What each symbol does to the units:
at | gu po
j371 | j631 j670
j957 | j725 j811
j999 | j111 j880
j918 | j371 j631
j995 | j358 j980
j880 | j326 j194
j559 | j40 j292
j152 | j282 j665
j561 | j336 j397
j725 | j811 j318
j160 | j531 j827
j194 | j602 j83
j960 | j942 j358
j292 | j83 j957
j483 | j108 j999
j942 | j160 j531
j111 | j880 j326
j665 | j918 j371
j318 | j899 j770
j336 | j397 j206
j40 | j404 j83
j83 | j957 j575
j404 | j575 j580
j51 | j64 j942
j827 | j726 j772
j611 | j371 j152
j98 | j343 j899
j772 | j194 j865
j875 | j811 j404
j602 | j620 j164
j811 | j397 j899
j809 | j875 j902
j631 | j670 j561
j899 | j770 j98
j108 | j98 j51
j770 | j98 j343
j668 | j51 j64
j358 | j980 j561
j164 | j5 j483
j980 | j561 j282
j726 | j772 j611
j64 | j942 j111
j5 | j999 j957
j580 | j559 j40
j326 | j194 j108
j575 | j580 j40
j343 | j318 j5
j531 | j918 j726
j902 | j404 j575
j419 | j5 j483
j392 | j483 j942
j206 | j73 j809
j73 | j152 j875
j282 | j665 j980
j620 | j164 j392
j670 | j960 j995
j865 | j152 j282
j397 | j206 j73

The rows follow the links: the fewer symbols apart two units are, the more alike their rows tend to be.

Each row is also shifted at random along 4 hidden directions that mean nothing.

One row for each unit, in no order:
Each row stands for one unit.
1: [ 669  -37  -48  141 -485   11  -50 -219 -191  475  200 -228 -297  260   13 -274  434  217 -304  -65 -451   22  312 -667  275 -750   56 -256  -86]
2: [ -83  -56  603 -180   85 -200  312 -301  347   60  156  397  624  215 -112  162 -255   86  290  363  388 -395  126   43 -196  161 -354  369  419]
3: [-993  -49 -128  147  -43 -125    7   96  -23  289   37  152 -377 -140  -70  118  318  -34 -130 -208  -36  -31  513 -167   -5 -294  -62 -266  -63]
4: [-1078   158   170   231  -307  -186    54    76   -11   376   -28    90   -65  -239  -267    40   542   239   -61   -11  -235    37   519  -138  -115  -504   -95  -200    96]
5: [ -88 -171 -300  165  112   -9  231 -116  -29  410  320  519 -362  -73  -61  295  131 -251 -311   -9  -69 -212  320 -153  140 -437  -23   25   14]
6: [-369  -44 -382  131  351   33  -89  351 -107  104 -403  221  194 -491  264  183 -173 -205  105 -552 -223  405    7    6  228 -314  149 -420 -131]
7: [-340  -83   99  -82  126 -151  486 -298  -83 -549  419  103 -231  321 -119  -73  205  -41  100  398  254   20 -286  -20  305  400  189   62 -185]
8: [  55  412  294 -112 -460 -798  150 -120 -230   71  403   44  247  569 -184  -77  225  177   27  464  390  298  352   71   86   52 -209  -93  271]
9: [-173 -144 -325 -172  180  -92 -136  286  -60 -114  184 -225 -315  336   35  -80 -290  -17  127 -555  193   14 -334  423  342  318  500  -58 -466]
10: [ 142  135   36 -249    0  153  256 -381  200 -355  -16  130  -80 -231  190   28 -261 -313  185  434   51 -449 -216 -199 -504  -19  146   57  160]
11: [ 882 -473 -234  381 -258  219 -135  116  -80  303 -189  -65  196 -109 -181   55 -155  -76 -173 -151 -406 -116  237   31  143 -435   45  -30 -256]
12: [ 173 -138  128  393 -407  -47 -167  134 -191   46 -342 -290  332 -304 -462  -56  224  208  -67  105 -459  102  304  166  -71 -248   -6  -17 -106]
13: [-440   32 -290 -338 -219 -356 -279  469  280 -300 -146   -2  205 -342  316 -159  -58  -29  277   26   87 -143  116  177 -442  226   40 -212 -150]
14: [  34 -442   53  -19  220  242  105  -20 -104 -459 -199 -127  -95   75  150   76 -208 -410   63 -109   95 -144 -163   40  487  408  256   53 -415]
15: [ 268  -33  373  -51 -160 -264   69 -329 -144  199  176    2  597  539   21  -99 -260  129  152   40  135 -118   69   -5   62  -98 -177   70  249]
16: [ 240   19 -159  133  379  260   40  208  -64   29 -424  -91  -54 -187  302  313 -517 -342  129 -608  -25  259 -143  -55  473   84  258 -125 -209]
17: [-545   76  -68 -299 -185 -417 -226  645  382 -286 -138  220   30 -333  171    8  190   86   62  143  379  -28  218  237 -416  438 -326  -36   83]
18: [-527  156   31  -16 -217 -330 -164  287 -281  123 -156 -211  -57   92  119  163   23 -204 -243 -110  305  403  313  189   11  357 -319 -108  244]
19: [ -91  102 -280  298 -215  -59  -85 -159 -413  218  303  -70   96 -122 -215 -219  217   53 -321  175 -505  258 -183  248 -243 -375  -10 -111   89]
20: [  22 -360   63 -156   80  261 -231   70   -7 -353  -29 -362  156  193  147 -429   14  266  178 -351  -99   58 -434 -130  352  291  321 -152 -453]
21: [-232  696  349 -200 -423 -112  -57 -286 -145  -15 -316 -643  -49  121 -130 -322  -87  227  383 -109  -89  -70  -16 -116 -208 -245  496 -108 -230]
22: [ 183   38 -331 -214   77  -24 -195  170  -51   93   27 -391 -416  342  -46  -33 -365  -41   58 -606  160  -68 -257  396  180  157  504  -57 -447]
23: [  30 -237 -217  394 -163 -150  215  136  -16 -134   20  348  -29 -330 -468  428  -53 -333 -177  356   39 -127  397  500  -75    2 -116  336  -43]
24: [ 276   60  -29 -263   56  -78 -218  237  207   31   82 -219 -221  270  -41  -13 -179  304  175 -373  257 -116 -219  300   25  241  251   69 -237]
25: [-133 -148 -231  214  118  179   -5  -76   38   67  334  298  127 -252 -237   82   41  -17 -280  415 -182  -91 -195  355 -407  -27 -351  224  384]
26: [-822   10  256  -29 -105   98 -180  123  222  376 -196  -75 -109 -191   16 -146  502  341  -67 -244 -228 -142  446 -444  -97 -297 -164 -214  119]
27: [   6   14  132  238 -242  377 -400  -42   22  258 -196 -266  489 -323 -237 -422  223  543  -98   78 -579  164  -66   69 -359 -286 -238  -37  254]
28: [ 296 -200  160 -177   63  259 -381  116   72 -164  -64 -488  132  318  116 -455   52  478  109 -409 -122  -30 -456  -62  328  167  326  -80 -333]
29: [ -29 -163 -406   88  590  239  -91  510  221   59 -363  359  246 -540  344  239 -405 -184  146 -482 -143  235 -187   33   64    6   11 -224   25]
30: [ 951  105  189 -106 -335  -64 -412  201   14   52 -221 -329   46  215  197 -179  294  170 -261  173  -18  239  202 -388   29   92 -431  -30  241]
31: [ 315  114  170  105 -265  -25 -173 -326 -348  430   87 -333  127  477  142 -165   51    4 -338  -27 -121  320   41 -174   75  -90 -358 -122  418]
32: [ 966 -403 -154  308 -237  154  -94  138 -111   53 -171   85  153 -108 -256  159 -171 -220 -164   61 -259 -118  217  196  132 -208  -13  203 -159]
33: [-206 -216 -483  176  -89   -3  -62  -42 -282  454  254  -32 -312  148  195 -122  160 -199 -361 -344 -399   10  177 -173   60 -494   51 -354  -20]
34: [-154 -176 -573 -204 -245 -589 -127  508    1 -106  234  124   50  156  265   28 -199 -263   41 -200  257   39    2  440 -148  253  182 -136 -193]
35: [-143   44 -199  287 -126 -213  490 -117 -197  230  229  305 -325  -20 -189  328  188 -251 -119   67  -91  130  441 -220  300 -561  146 -194  -97]
36: [-573  132  387  -86 -155   -5 -107    3 -176 -399 -194 -477   90  189  -85 -516  304  383  276  -91  -42  198 -182  -34  284  226  346 -231 -405]
37: [ 609  460   45 -157  -20  -15   13 -209   33  143  120 -382 -461  380 -132  -42 -162  171  101 -142  221 -109 -260  146   30  -61  396  181 -188]
38: [-152  166  554 -125 -277  134 -236 -354  -48   54 -540 -511  705   54  146 -401 -370  231  528 -281 -339 -236  100 -259 -236 -291   63 -213    1]
39: [-115  294 -222 -151 -131 -138  216 -383 -248 -249   27 -148 -225  -89  195 -151 -254 -435  127  158  -88 -134  -83  -48 -402 -203  402 -141 -111]
40: [1051 -233  -70  282 -519   75 -156   29 -247   61 -186 -231    5   56 -165    1  117 -134 -261  123 -285   26  328 -178  303 -222   20   11 -313]
41: [-859 -104   14  -19   75 -146  211  -87 -291 -626   -2 -215 -126   82   -1  -65   -2 -348  199  -89  104  101  -92  172  382  409  383 -196 -472]
42: [ 560 -446  384 -127  330  716 -216    6  272 -380 -578 -273  204  -24  300 -155 -187   72  182 -235  -41 -191 -196 -382  340  366   46  174 -159]
43: [ 103  134 -533  196  269  -98  176  132 -179   67   89  340  116 -319  183  164 -179 -290  -80 -171 -183  457 -150   22  193 -407   77 -236   17]
44: [-228  160 -431  154  559  -99  324  246 -113    7  -68  379   -3 -289  248  383 -277 -429    3 -188   48  434 -146  111  151  -44   83 -173  -20]
45: [ 396  -72  -49 -374   80  311 -176   82  556 -321 -261  145  138 -406  371 -235 -216  -57  313  225   49 -488 -208 -240 -618  119  -30   80   64]
46: [ 259   53  322  113  256  178  370 -185  -86 -227 -217   -4 -230   80    3  273  -64 -215   19   16  267   69   -6 -263  475   63  192  139 -145]
47: [-580  144  300 -143  266  262  204 -442  133 -134 -131  189   22 -315   86   86 -161 -156  116  332   55 -394  -58  -87 -666  109 -222  134  393]
48: [ 269  125   65  139 -206  279 -363 -319 -346  456   -7 -423  264   85   52 -413  144  245 -272  -47 -596  307 -124 -296 -219 -426 -200 -208  327]
49: [ 330 -182   61 -192 -338 -306 -362  128    3   96   25 -128  730  302  245 -360 -206  213  250 -162  -95  -35   36   97    9 -105   18 -224  -59]
50: [ 885 -208 -200 -244  249  141 -129  -35  175   62  334 -156 -243  467   93 -194 -224  273  -20 -277  145 -146 -590  124  257  225  301  207 -340]
51: [-554  340   44 -148  174  -83 -183  135  149   24 -188 -306 -438  -11 -188  150 -188  169  217 -491  278 -121  -39  360 -110  245  332  119 -280]
52: [ 921  332 -423  137  248 -206  513 -212 -169   43  446  585   -5   29   40  131  -80 -249 -150  429    8  463 -384 -282  301 -480   34   48  118]
53: [ 409 -216 -436  330  -13   29    7   12 -205  228  233  264  131 -196 -159   48   56 -103 -299  180 -385  153   -9  163  -53 -465  -97   19   57]
54: [ -92 -131  230 -103   73   97  194 -218 -110 -509  183 -115  -56  278   -9 -154   99   36   80  234  117   17 -365  -95  345  276  216  102 -264]
55: [ 327 -236   84 -157 -132  361 -825  446  -40  302 -674 -656  240  -67  454 -198  -51   95 -228 -616 -213  259  185 -213    8  231 -375 -238  181]
56: [-380  534  221  -32  390 -108  301   88   68 -139 -185   99 -351 -143 -207  421 -128   59  223 -220  357  177  -88  134  196  185  280  175  -68]
57: [-657   62  162  -14  -42 -413  365 -368 -293    2  174   39  226  342  -69  125 -505 -334  266  -43  216 -179  145  356  -57    0  151   59  -22]
58: [ 190   82   68    9  -10  162 -195 -134 -132  314   57 -182 -148  206  166   81   56  -58 -442  126   72  264   31 -161 -145  143 -524   89  541]

Some units, each with its row:
j108 53
j561 21
j811 56
j827 55
j358 39
j318 44
j611 8
j918 15
j64 27
j960 47
j620 26
j111 12
j404 20
j194 40
j51 19
j282 13
j668 25
j397 51
j326 23
j865 17

Row, symbols taken left to right, then the row they reach:
10 po po gu po: 2
31 po po po po: 49
16 gu gu po gu: 34
45 gu po po: 24
3 gu po: 46
33 po po po: 18
57 gu: 38
48 po po gu: 30
22 po: 50
58 po po gu po: 14

